What can hang from each mark
N: Q S
W: L M
Q: N W
S: D
H: A K M T
C: H S
L: N
A: C K Q
D: A L Q
M: N Q S
K: Q T
T: Q S

Every row comes from one small tree of marks. Brackets hold a mark, then the marks that hang from it, in alphabetical order. Every link used is in the known rows. Which tree was each row made from?
Known rows
[S [D L [Q N W]]]: -0.601 1.867 -2.859 -0.456 -1.036 -2.953 2.772 -1.477 1.096 -1.619 -1.282 0.330 -3.793 -0.785 -1.727 -0.486 0.543 0.410 0.602 -2.911 1.711 -2.098 -0.112 -2.571 0.375 -0.026 0.613 1.667 2.078 1.923 1.961 0.721 1.936 0.017 2.535 0.507 0.035 1.361 -1.377 0.148 -1.922
[C [H A] S]: 0.311 4.342 1.780 -1.314 -1.687 -0.075 0.581 0.889 1.678 -1.775 -2.978 1.889 0.565 0.431 1.056 -0.408 -1.194 -0.964 -0.232 -0.818 -0.557 -0.247 -1.111 -3.281 0.343 -0.913 -0.811 2.191 3.704 -0.828 0.870 0.411 -0.358 -2.277 -5.193 1.512 2.194 -0.761 -0.216 -0.889 2.486
[L [N Q S]]: -0.901 5.356 1.643 -1.134 0.176 1.015 -0.799 0.418 -2.006 -2.063 -4.589 1.393 0.786 -0.460 4.044 0.485 0.340 -2.579 0.434 2.465 0.231 -1.097 -0.424 -4.775 -1.355 1.567 -1.317 1.555 1.361 -0.351 -0.058 0.730 0.447 0.823 -3.429 1.111 0.962 -0.240 0.001 -0.963 -0.026
[M [N [Q [W L]]] [S [D A]]]: -1.128 -0.693 1.396 -1.516 -0.276 -3.561 2.296 -1.483 -1.864 0.318 -0.489 0.275 -1.147 -1.663 -2.728 -3.288 0.243 -0.261 -1.851 -1.228 3.754 -0.673 0.501 -0.368 0.690 1.974 -2.175 0.309 -2.086 1.194 1.645 -0.678 2.094 3.467 0.318 -4.640 -0.713 0.540 -0.322 -0.755 -2.143
[A [C [H M]] [K Q T]]: 1.039 4.154 2.722 -1.486 -1.139 1.591 0.206 -2.333 -3.285 -0.709 -2.318 -5.585 0.992 0.524 0.960 0.154 -3.554 -0.204 2.684 3.911 -2.736 -2.453 -1.443 -2.335 -0.274 -0.930 0.571 6.226 0.087 -1.380 1.214 0.177 2.965 -2.424 2.090 -1.809 4.507 -1.060 -0.737 -0.026 -1.782
[K [T [Q N]]]: 0.377 2.206 0.220 -0.832 -2.878 0.308 1.166 -1.586 -2.281 -2.492 -2.975 -2.086 -0.686 2.559 0.233 -0.483 -1.886 1.113 0.356 2.799 -1.314 -0.444 0.383 -1.759 -1.887 -3.318 0.474 -0.380 1.988 -0.272 -0.764 0.146 0.450 0.231 3.488 0.923 2.770 -1.944 -1.227 1.292 -0.606
[H [A [C S]] [K [Q [W L]]]]: 1.293 5.258 1.609 2.033 -2.203 2.185 0.637 -0.301 -2.085 -1.322 -5.007 1.912 -1.073 -1.373 -0.314 -0.717 -0.251 -0.916 1.298 1.037 -1.876 -1.290 0.226 -0.691 1.192 -0.165 2.011 2.368 0.238 -4.191 1.155 0.306 0.278 0.059 -0.783 1.000 3.536 1.062 -0.919 -2.622 -0.336
[W [M N Q S]]: 1.119 -3.751 -1.089 -1.037 -1.155 -2.305 -1.149 -0.997 -1.398 -0.184 1.617 -0.453 2.342 0.339 -0.316 -0.786 2.284 -1.382 -2.436 -1.031 1.212 0.378 -1.839 -1.121 -0.562 -0.272 0.541 -1.327 -2.386 3.565 -0.007 -3.091 -1.348 2.236 0.953 -3.275 -0.993 -0.778 -0.994 1.012 -0.623
[H A [M Q] [T S]]: -0.892 1.260 -0.087 -0.127 -0.641 -2.198 -0.209 -1.645 -1.846 0.282 -1.465 2.187 -0.682 -2.055 -1.335 3.217 -1.496 2.358 -1.481 2.562 -4.244 0.771 0.919 -0.149 -0.425 -3.514 3.437 1.944 -0.640 -3.977 -0.303 -1.488 -3.325 1.653 3.184 0.959 2.374 0.044 0.751 1.129 -2.289
[Q [N [S [D A]]]]: -0.588 4.265 -1.854 0.059 -0.613 -2.443 2.141 -1.194 -0.839 -0.856 -2.996 1.996 -2.120 -2.036 -1.727 -1.945 1.600 -0.680 -0.781 -0.529 1.686 -0.047 -0.941 -3.202 -1.709 -0.211 0.289 1.046 3.364 0.615 1.985 2.167 1.261 0.361 0.352 0.795 0.465 0.065 -0.809 1.101 0.045
[T [S [D A Q]]]: -1.198 1.075 -2.734 -2.489 -0.797 -2.237 1.538 0.862 0.608 -1.345 -0.833 0.017 -2.777 0.434 -0.200 -1.186 -1.105 1.108 -1.280 -1.623 0.002 -1.596 1.245 -0.472 -1.595 -1.780 1.120 1.733 0.765 0.184 0.265 -2.710 -1.621 2.359 1.437 -0.138 1.146 -1.056 -2.475 2.313 -2.525
[L [N [S [D A Q]]]]: -1.374 4.011 -1.719 -0.756 -0.140 -0.634 -0.516 0.845 -0.253 -2.534 -2.988 1.238 -0.996 -0.838 1.523 0.176 0.125 -1.076 0.743 -0.123 0.151 -1.091 -0.329 -4.134 -1.438 1.136 -0.197 2.220 0.332 0.364 0.494 0.018 0.802 1.056 -1.428 0.950 -0.365 0.843 -1.199 0.048 -1.040
[M N [Q W] [S D]]: -0.281 -4.377 -2.032 -0.821 -0.534 -5.581 1.059 -2.069 -3.221 -0.717 1.794 -0.005 -0.354 -1.895 -2.542 -2.723 1.461 0.237 -1.714 -1.550 3.065 -1.184 0.890 -1.183 1.068 1.304 -2.488 -0.152 -3.967 2.486 1.135 -2.200 2.039 4.547 3.170 -6.530 -2.226 -0.370 0.035 0.082 -1.943
[Q N [W L [M [S [D A]]]]]: 0.493 1.874 -1.696 -0.612 -0.985 -1.495 1.098 -3.802 -2.070 0.672 0.802 0.807 -2.315 -1.419 -2.539 -2.244 2.997 -1.284 -1.070 -0.914 3.248 1.694 -1.729 0.617 -0.913 0.608 1.398 -1.472 2.223 0.851 1.798 0.979 0.096 1.441 -0.003 -1.228 -0.402 0.666 -1.297 -0.286 0.283
[H [K [Q [W L]]] M]: 1.403 4.116 -0.674 2.145 -3.165 1.792 -1.467 -1.666 -1.392 -0.572 -4.857 0.136 -0.242 -0.462 -1.704 1.809 -1.677 -0.595 -0.155 0.126 -2.794 -1.871 0.648 -0.223 1.723 0.008 2.102 3.099 0.502 -3.159 0.395 -0.129 1.147 0.492 2.193 0.821 2.117 1.099 0.883 -1.454 -1.412
[M [Q N [W L]] [S D]]: -0.586 -2.359 -2.385 -1.274 -0.593 -4.069 0.111 -3.153 -3.164 -1.170 2.832 1.518 -1.369 -2.132 -1.878 -2.052 3.248 -0.283 -0.486 -0.919 3.620 -0.322 -0.258 -1.169 1.446 2.310 -1.693 0.166 -0.222 0.354 1.764 -1.791 2.058 3.021 4.294 -4.704 -1.229 -1.020 -1.214 -0.657 -1.214
[W L [M N Q [S D]]]: -0.783 -4.405 0.900 -1.520 -1.744 -2.037 -0.588 -1.228 -0.266 -0.574 3.878 1.202 2.588 -0.443 -1.832 -0.832 2.952 -0.112 -2.185 -2.390 1.675 1.208 -2.444 0.526 0.535 1.887 1.434 0.258 -2.113 2.216 -0.124 -3.923 -1.074 2.449 2.093 -4.440 -0.985 -0.138 -0.847 -1.613 -1.423
[D A L [Q N [W [M S]]]]: 1.645 1.787 -3.570 -1.321 0.750 -2.880 0.715 -1.144 2.579 -0.183 -0.312 -1.919 -5.870 -1.906 -0.557 -0.770 -0.048 -3.221 0.140 -4.823 3.750 -0.706 -2.453 -1.819 1.516 -1.405 1.514 -1.711 2.518 2.279 2.498 -1.181 0.673 1.356 2.213 2.388 -0.144 3.802 -5.265 0.748 -0.071
[C [S [D Q]]]: -0.536 3.196 -0.886 -1.542 -3.187 -1.697 1.391 1.705 2.359 -2.558 -1.677 -0.068 -0.568 1.149 -0.200 -1.519 0.587 0.694 0.093 -2.319 -0.373 -1.085 0.050 -3.790 -1.066 -1.061 -0.158 2.560 1.705 0.867 0.800 -0.132 1.253 -1.323 -0.255 1.778 0.160 -0.570 0.206 -0.189 -0.531
[S [D [A Q]]]: -0.627 1.802 -2.285 -1.695 -1.028 -1.617 1.702 -0.735 0.460 -0.975 -1.226 1.230 -1.566 0.145 -2.315 -1.453 0.527 1.519 -0.550 -0.975 0.788 -1.676 0.959 -1.866 -0.672 0.656 -0.097 2.298 -0.045 -0.065 0.957 -0.584 1.258 1.037 0.753 -0.435 0.432 -0.667 -1.343 1.258 -2.446
[T [Q N] S]: -0.066 1.978 -0.620 -0.991 -1.271 -1.024 1.110 0.178 -1.982 -3.021 -1.317 0.666 -2.721 -0.089 1.418 -1.700 -1.365 0.092 -1.769 1.678 0.465 -0.040 1.147 0.536 -2.292 -3.532 0.641 -0.207 2.007 0.409 -0.652 -1.090 -1.895 3.411 1.540 -0.114 3.429 -2.737 -2.934 3.420 -1.695
[N [S [D [A [K T]] L]]]: -0.718 3.025 0.535 -1.273 0.414 -2.152 2.265 0.172 0.452 -0.049 -2.255 -0.191 -0.438 -1.848 0.192 -0.624 -0.393 -0.055 -0.583 -0.709 0.964 -1.073 -0.772 -3.370 -0.177 0.774 0.330 2.738 2.747 -0.556 0.965 -0.484 1.227 1.592 0.595 0.990 0.775 0.201 -0.676 0.290 -1.446
[Q [W [M [S D]]]]: 1.223 0.711 -1.762 -0.872 -0.979 -1.053 0.499 -2.400 -2.471 0.885 -0.171 -0.581 0.423 0.793 -0.446 -0.967 2.030 -0.523 -1.307 0.459 1.497 -0.205 0.116 -0.580 -0.957 0.306 0.226 -1.297 0.567 1.542 0.342 0.109 -0.770 1.356 -1.506 -1.239 -0.574 -0.989 0.397 1.048 -0.777
[K [Q N [W L]] [T S]]: -1.084 2.737 -0.016 -0.916 -3.352 -0.135 1.360 -1.851 -3.132 -2.350 -3.239 -2.180 -1.596 3.840 0.721 -1.228 -2.339 1.441 1.340 2.872 -0.654 0.465 0.592 1.791 -1.441 -2.635 1.202 0.499 2.802 -3.116 0.134 -0.425 0.947 1.736 4.961 1.266 3.440 -1.753 -1.571 -0.372 -0.447
[K [T [Q N W]]]: 0.665 2.575 0.011 -0.856 -2.618 0.117 1.655 -2.316 -3.013 -1.911 -2.794 -2.406 -1.316 2.294 0.200 -0.737 -1.732 1.010 0.389 2.955 -0.675 -0.389 0.854 -1.236 -1.793 -3.220 0.209 -1.052 2.007 -0.499 -0.531 0.739 0.695 0.892 2.844 0.783 2.295 -1.582 -0.891 1.153 -0.350
[L [N [Q W] [S [D [A C]]]]]: -1.392 5.607 1.134 -1.488 1.372 -0.004 1.057 -0.331 -2.487 -1.274 -3.643 1.312 -1.195 -1.581 2.703 -0.473 0.526 -2.002 1.018 2.078 1.881 -1.293 0.614 -3.654 -1.408 2.556 -1.614 2.078 0.371 -0.799 1.390 1.172 1.569 1.640 -3.571 0.639 -0.066 0.933 -0.806 -0.492 -0.934
[N Q [S D]]: -2.075 3.995 3.548 -2.101 0.013 -0.973 3.118 0.417 -0.601 -0.081 -2.841 2.714 1.051 -0.674 1.929 -0.158 1.568 -0.259 -1.135 0.984 2.151 -1.541 0.460 -3.732 -0.518 2.291 -1.702 2.238 2.786 -1.116 1.645 1.125 1.709 1.169 -2.327 0.911 0.364 -0.614 0.876 -0.349 -1.105
[N [S [D [A K]]]]: -0.790 3.415 0.013 -1.156 -0.128 -1.820 1.930 0.255 -0.014 0.142 -1.986 0.760 -0.064 -2.067 -0.417 -1.187 0.635 0.014 -1.373 -0.679 0.942 -1.128 -0.292 -3.335 -0.891 0.850 0.023 2.580 2.019 -0.361 1.065 0.463 1.146 1.510 -0.967 -0.007 0.102 -0.218 0.109 0.807 -1.350
[L [N [Q W] [S [D [A K]]]]]: -1.128 5.308 1.222 -1.732 0.760 0.315 0.704 -0.753 -2.179 -0.707 -3.219 0.673 -1.354 -1.939 2.777 -0.330 0.300 -2.111 0.055 1.560 1.699 -1.196 0.118 -3.453 -1.491 2.117 -1.233 2.164 0.641 -0.953 1.399 1.181 2.001 2.344 -3.803 0.008 -0.339 0.858 -0.378 -0.575 -0.811
[H A K [M [Q W] S]]: 1.902 0.741 -1.437 1.328 -0.880 -0.605 -2.070 -2.791 -3.098 0.521 -1.357 2.664 -0.979 -4.017 -1.938 2.370 0.332 -1.134 -0.878 0.535 -1.727 -1.371 0.241 -1.490 2.646 0.169 2.176 1.072 -1.862 -3.150 1.181 -2.503 -0.902 2.990 2.348 -1.924 0.615 1.426 -0.407 -0.481 -0.944
[N [Q [W L]] [S D]]: -2.145 4.515 4.386 -2.306 0.078 -0.797 3.575 -0.671 -1.249 0.580 -1.802 2.700 0.532 -1.368 1.610 -0.524 1.943 -0.265 -0.984 0.828 3.024 -1.011 0.604 -2.454 0.237 3.131 -1.631 1.628 3.151 -2.100 1.553 1.548 1.838 2.087 -2.881 0.335 0.028 0.153 1.460 -1.955 -0.708
[Q [N S] [W L]]: 0.196 5.561 -0.044 0.111 -0.878 -1.385 1.705 -2.750 -2.623 -0.188 -2.196 1.384 -1.474 -2.543 -0.785 -2.069 2.177 -1.473 -0.353 0.429 1.876 0.754 -1.315 -2.251 -0.596 0.350 0.353 -0.463 4.390 -0.486 0.842 2.973 0.610 1.037 -0.783 0.139 0.930 0.451 0.882 -1.784 1.445

Which tree is each row?
-0.811 5.431 4.822 -2.132 0.074 0.145 2.085 -0.513 -1.751 0.612 -2.802 1.583 1.302 -1.206 2.972 -0.415 1.483 -1.746 -0.975 1.599 2.211 -0.882 -0.141 -3.248 0.480 2.071 -1.592 0.390 3.765 -2.025 0.518 1.495 0.765 1.710 -3.455 0.905 1.051 -0.080 1.540 -2.327 0.542 -> [N [Q [W L]] S]
-0.437 3.071 -0.268 -1.601 0.169 0.651 -0.642 -1.343 -2.318 -1.082 -2.605 0.424 -1.182 0.098 2.034 -0.240 0.540 -2.267 0.074 1.423 1.740 -0.806 0.254 -2.102 -1.352 1.667 -1.009 0.344 -0.425 0.309 0.890 0.002 0.635 1.590 -3.011 -0.392 -0.370 0.306 -1.350 0.031 -0.888 -> [L [N [Q [W [M [S [D A]]]]]]]
-0.320 1.321 -0.657 -1.462 -0.738 -1.339 -0.619 -1.110 0.487 -0.983 -0.654 0.562 0.543 0.316 -0.896 1.688 -1.547 -0.039 -0.021 -0.853 -0.155 -1.742 -0.706 -2.511 1.594 0.956 -1.088 3.398 1.516 0.606 1.321 -0.754 0.944 -1.518 -0.341 -1.281 1.039 -0.367 -0.408 0.540 -0.755 -> [C [H [M [S [D Q]]]]]
-0.516 3.642 -0.201 -0.376 -0.847 -1.533 2.587 -2.966 -1.707 0.652 0.191 2.312 -1.211 -1.923 -1.354 -1.399 3.744 -0.727 -1.041 -0.489 2.936 1.864 -1.855 -0.420 -1.594 1.085 1.666 -0.432 3.566 0.293 1.935 2.243 0.316 1.486 -1.379 0.332 -0.623 0.994 0.129 -0.823 0.706 -> [Q [N [S D]] [W L M]]
1.088 2.239 -1.167 -0.313 -1.350 -0.891 0.295 -3.835 -2.816 0.388 0.344 0.468 -1.097 -0.961 -1.427 -1.876 3.149 -1.738 -0.866 0.116 2.365 1.712 -2.146 -0.084 -0.911 0.208 1.344 -1.865 2.609 1.143 0.982 1.193 -0.511 0.889 -0.215 -1.202 0.341 -0.005 -0.456 -0.808 0.843 -> [Q N [W L [M S]]]
-0.363 -3.515 -2.825 -1.875 -0.162 -3.762 -0.868 -0.907 -1.332 -1.229 1.833 0.595 -0.338 -1.033 -1.310 -1.471 1.573 -0.182 -1.123 -1.562 2.521 -1.619 0.466 -2.094 1.540 1.718 -1.956 0.749 -1.576 0.643 1.073 -3.751 1.293 2.801 4.032 -4.019 -1.152 -1.534 -2.233 1.163 -2.217 -> [M Q [S [D A]]]
1.320 0.048 -1.622 -0.526 -0.156 -2.364 1.256 -2.183 -1.492 1.113 -0.519 -1.096 -0.887 -0.521 -1.468 -1.704 0.889 -1.107 -1.703 -1.177 2.462 -0.037 -0.264 -0.094 -0.366 0.092 0.385 -1.494 -0.263 2.430 0.720 -0.333 -0.470 2.425 -1.132 -1.513 -0.821 0.643 -0.548 0.884 -0.860 -> [Q [W [M N [S [D A L]]]]]
0.909 2.895 -0.279 -0.676 -1.439 1.311 -0.814 -2.353 -2.025 -0.232 -1.048 -0.293 0.624 0.409 0.616 -0.221 1.427 -1.504 -0.496 0.597 0.091 0.369 -0.886 -0.696 -0.994 0.489 1.536 -0.866 1.170 0.627 -1.028 0.308 -1.686 0.752 -2.698 -0.409 0.332 0.133 0.518 -1.501 0.328 -> [Q [W [L N] M]]
-0.066 0.275 -2.220 -0.805 -0.890 -2.572 0.266 -1.792 -2.048 -0.387 -0.356 -0.686 -1.704 -0.825 -2.138 -2.598 0.580 -0.112 -0.653 -0.315 2.439 -0.876 0.031 -0.824 0.212 1.059 -1.058 1.337 0.003 0.286 1.936 -0.453 2.443 1.887 2.345 -3.049 0.222 -1.194 -1.520 1.292 -2.424 -> [M [S [D [A [K [Q N W]]]]]]
-1.352 2.128 -2.741 -1.614 -1.391 -1.463 1.556 -0.747 1.327 -1.327 -0.661 0.184 -3.625 -0.397 -2.221 -0.857 -0.069 0.775 0.148 -3.127 1.277 -1.911 0.763 -1.566 -0.204 0.390 0.575 1.632 -0.014 0.284 1.453 -0.152 1.594 0.943 0.807 -0.309 -1.085 1.849 -1.847 0.005 -2.047 -> [S [D A [Q [W [L N]]]]]
0.950 0.322 -0.941 -1.110 -1.483 -0.930 -0.658 -2.134 -2.086 -1.082 -0.355 -0.306 0.412 -0.648 0.206 -0.683 1.189 -1.014 -0.800 -0.433 0.240 -1.742 0.322 -2.488 1.156 0.004 -0.453 -0.380 0.655 -0.023 -0.965 -1.148 -0.223 1.509 1.407 -2.282 0.237 -0.853 0.402 -1.403 0.270 -> [M [Q [W L]]]
0.115 0.319 0.041 -0.355 -1.388 -1.407 1.413 -0.275 -0.115 0.310 -0.997 0.571 2.017 0.348 -0.812 -0.612 1.753 -0.312 -2.437 -0.921 0.402 0.562 -1.508 -1.332 -2.318 -0.532 1.793 -0.005 -0.250 3.080 0.248 -0.189 -1.356 1.049 -1.970 -0.449 -0.565 0.128 0.413 1.093 -0.580 -> [W [M [N [S D]]]]
-0.601 1.180 4.255 -1.393 -1.659 0.466 0.784 -0.361 0.356 0.310 -0.108 1.232 3.086 -0.169 0.207 -0.324 1.996 -1.225 -2.316 -0.913 0.736 1.337 -2.828 -0.663 -0.731 0.905 2.109 0.091 0.949 1.251 -0.536 -0.887 -1.770 1.033 -2.251 -0.725 0.678 0.710 0.540 -2.379 0.183 -> [W L [M [N Q S]]]
0.978 0.947 0.181 -0.286 -1.384 0.010 -0.163 -1.865 -0.660 -0.472 -2.990 -0.189 0.478 -0.218 -0.958 2.079 -2.869 -0.618 -0.723 -0.891 -1.983 -1.853 -0.655 -1.721 1.511 -0.258 -0.231 3.255 0.332 -1.074 0.930 -1.724 1.065 -0.202 0.192 -1.362 1.368 0.749 -0.088 -1.124 0.506 -> [C [H [K T] [M N Q]]]
1.291 2.602 -1.853 -2.178 -0.251 -1.017 -0.214 -1.841 -0.681 0.033 0.138 0.337 -1.977 -0.753 -1.040 -2.087 1.562 -1.172 -0.525 -0.314 2.194 0.450 -1.318 -1.040 -0.095 0.200 0.278 -0.631 0.716 -0.442 0.891 -1.055 0.281 2.193 0.200 -0.002 1.052 0.105 -2.849 0.295 -0.242 -> [D [A [Q N [W L [M S]]]]]
1.876 1.150 -1.557 -0.783 -0.979 -0.575 -0.227 -2.316 -2.708 0.897 -0.662 -1.120 0.793 0.857 0.225 -0.914 1.798 -1.247 -1.319 0.844 1.099 -0.133 -0.236 -0.968 -0.825 -0.202 0.248 -1.892 0.871 1.589 -0.166 0.088 -1.274 1.159 -1.797 -0.961 -0.064 -1.107 0.429 0.871 -0.175 -> [Q [W [M S]]]
1.963 4.226 0.989 -2.845 -1.333 1.398 -1.101 -2.852 -3.053 -0.316 0.875 -2.024 0.391 -1.491 2.042 -1.046 1.278 -0.628 0.546 2.745 -1.012 -1.036 -1.962 -2.896 -0.382 0.700 0.361 3.040 -0.620 -1.229 -0.691 -0.416 1.684 2.300 -0.848 -2.800 2.745 -1.444 0.629 -2.333 -1.337 -> [A K [Q [W [L N]]]]
-0.270 -0.819 -0.725 -0.516 0.436 -4.970 2.650 -0.897 -0.996 -0.308 -0.689 0.405 -1.209 -3.306 -1.302 -1.962 0.478 -0.745 -1.896 -2.668 2.773 -1.293 0.427 -2.332 0.806 0.421 -1.182 0.161 -1.400 1.616 1.088 -0.863 1.603 4.535 1.006 -2.692 -1.882 1.806 -0.133 -0.326 -0.417 -> [M [N [S [D A L]]] [Q W]]
-0.004 3.444 1.106 -0.928 -1.566 -0.557 1.419 0.355 2.724 -1.362 -3.016 0.606 -0.516 0.115 -0.271 1.602 -2.720 0.045 0.547 -2.370 -1.086 -0.876 -0.799 -2.015 1.481 0.832 -0.290 5.768 3.261 -2.115 2.219 -1.733 2.197 -1.742 -1.096 2.582 1.558 0.797 -0.462 -1.621 0.246 -> [C [H [K T] M] [S [D L]]]
